Below is a small trained network, with its code and all its weights. Each question gives an input and a class and asks what happens when units are switched off, that is, made to give their printed mean instead of their output.

import numpy as np


def w(rows, s, z=0):
    codes = np.array(rows[::2]) - 128.0
    scale = np.full(codes.shape[1], s)
    scale[-1] = z or s
    return codes * scale


def f(y):
    return np.maximum(y, 0)


def log_softmax(a):
    a = a - a.max(-1, keepdims=True)
    return a - np.log(np.exp(a).sum(-1, keepdims=True))


def net(x, mask):
    res = np.array(x, float).reshape(1, 4) / 4 @ E
    y = f(res @ A[0][:, :-1].T + A[0][:, -1])
    res = res + np.where(mask, y, B[0][:, -1]) @ B[0][:, :-1]
    return log_softmax(res[-1] @ U[:, :-1].T + U[:, -1])


A, B = {}, {}
E = w([
[196,60,64,164,96,174,38,229],'x0',
[39,101,41,104,98,209,102,43],'x1',
[151,44,235,172,35,173,179,64],'x2',
[47,173,174,255,120,104,40,137],'x3',
],0.0063)
A[0] = w([
[20,100,54,104,106,186,96,88,51],'N1',
[180,119,187,150,171,79,114,204,82],'N2',
[205,81,97,2,144,159,230,140,176],'N3',
[221,35,69,172,69,203,47,204,221],'N4',
[172,57,216,147,34,171,179,94,172],'N5',
[81,113,66,149,110,182,112,75,95],'N6',
[63,160,185,107,167,129,176,69,119],'N7',
[77,108,62,117,87,189,99,93,74],'N8',
[88,176,71,95,194,98,88,159,63],'N9',
[64,160,163,95,153,84,224,66,125],'N10',
[64,173,172,213,124,128,81,150,83],'N11',
[143,187,56,88,229,111,124,137,56],'N12',
[33,112,72,107,119,145,95,104,79],'N13',
[90,181,66,76,204,90,101,200,3],'N14',
[57,103,92,110,122,197,109,108,215],'N15',
[166,177,160,166,166,64,139,193,111],'N16',
[109,186,74,106,187,108,122,171,24],'N17',
[47,183,169,250,121,121,66,132,87],'N18',
],0.0062,0.0011)
B[0] = w([
[161,117,187,96,144,56,204,109,203],'N1',
[163,98,190,78,147,23,255,152,196],'N2',
[173,221,34,97,49,175,122,96,236],'N3',
[13,211,112,117,214,107,109,224,253],'N4',
[30,84,130,239,119,219,178,77,224],'N5',
[176,106,192,83,154,63,223,127,182],'N6',
[50,179,114,109,211,135,78,208,190],'N7',
[149,109,162,93,156,69,202,141,187],'N8',
[105,39,143,191,91,165,170,100,200],'N9',
[52,182,110,113,182,152,87,215,207],'N10',
[178,194,42,114,69,120,137,100,192],'N11',
[89,54,100,212,77,188,162,79,206],'N12',
[173,97,160,81,124,62,199,98,183],'N13',
[72,58,139,217,100,162,174,89,212],'N14',
[169,137,172,59,155,47,179,151,190],'N15',
[179,111,158,121,107,62,182,104,198],'N16',
[78,58,135,222,92,160,170,74,189],'N17',
[186,226,36,83,24,161,122,92,213],'N18',
],0.0057,0.0069)
U = w([
[72,34,139,218,96,194,145,83,58],'0',
[192,212,42,92,46,154,115,102,152],'1',
[183,89,212,86,176,41,176,132,83],'2',
[36,177,121,116,254,144,88,211,144],'3',
[158,92,149,110,164,146,50,106,248],'4',
],0.0093,0.0017)

Each question gives the input, the list of numbers given to net, and the class t.
The units are the neurons (one row each of A and B). Each row of codes is followed by its name. A weight is (code - 128) times the scale printed after its matrix; where a second scale follows, it is the last column's (A, B and U).
mask holds one flag per neuron, in row order. A switched-off neuron (its flag False) gives its mean, the last column of its row in B, instead of its output. The means were averaged over made-up inputs and are rounded, as every weight is.
A unit's drop is (log p(t) with every unit on - log p(t) with that unit switched off) / (log p(t) with every unit on - log p(t) with every unit switched off).
The circuit of an input: a set's keep is (log p(t) with only the set's units on - log p(t) with every unit switched off) / (log p(t) with every unit on - log p(t) with every unit switched off). Starting from the 12 units with the biggest drops (on a tie, the unit counted first), units are removed one at a time, each time the one whose removal leaves the highest keep (on an exact tie, the one counted first), for as long as the keep stays at least 0.8.
units of the circuit, in order: the units of the circuit, biggest drop first
unit that matters most: the unit with the biggest drop
top k neurons: the k neurons with the biggest drops, biggest first
drop of u: that unit's drop, to one decimal
input [-2,-5,0,7], class 1: units of the circuit, in order : [N18]
input [-1,-8,-5,7], class 2: top 4 neurons : [N2 N3 N16 N5]
input [0,-2,1,5], class 1: units of the circuit, in order : [N18 N11]
input [0,-5,-5,-3], class 0: units of the circuit, in order : [N12 N14 N17]
input [-6,-4,5,-2], class 3: top 2 neurons : [N10 N7]
input [-7,-6,2,4], class 3: units of the circuit, in order : [N10 N7]
input [2,6,-6,5], class 0: units of the circuit, in order : [N9 N14]
input [-4,-2,1,3], class 3: units of the circuit, in order : [N7 N10]
input [-2,8,-7,2], class 2: units of the circuit, in order : [N1 N13]
input [-8,-6,-2,-7], class 3: top 3 neurons : [N10 N7 N18]
input [4,6,-5,7], class 1: top 4 neurons : [N18 N11 N5 N2]
input [-6,4,4,-8], class 1: top 2 neurons : [N3 N4]
input [-2,4,3,-3], class 2: top 2 neurons : [N18 N12]
input [8,0,4,-3], class 3: units of the circuit, in order : [N4]
input [-1,5,0,6], class 1: top 3 neurons : [N18 N11 N2]
input [8,-3,-1,-4], class 3: top 2 neurons : [N4 N18]
input [5,1,1,3], class 3: top 2 neurons : [N4 N3]
input [0,1,-5,8], class 1: top 3 neurons : [N18 N11 N5]
input [-4,-8,-7,-8], class 1: top 2 neurons : [N3 N5]
input [5,-2,3,0], class 3: unit that matters most : N4
input [1,-4,5,7], class 1: drop of N18 : 0.5
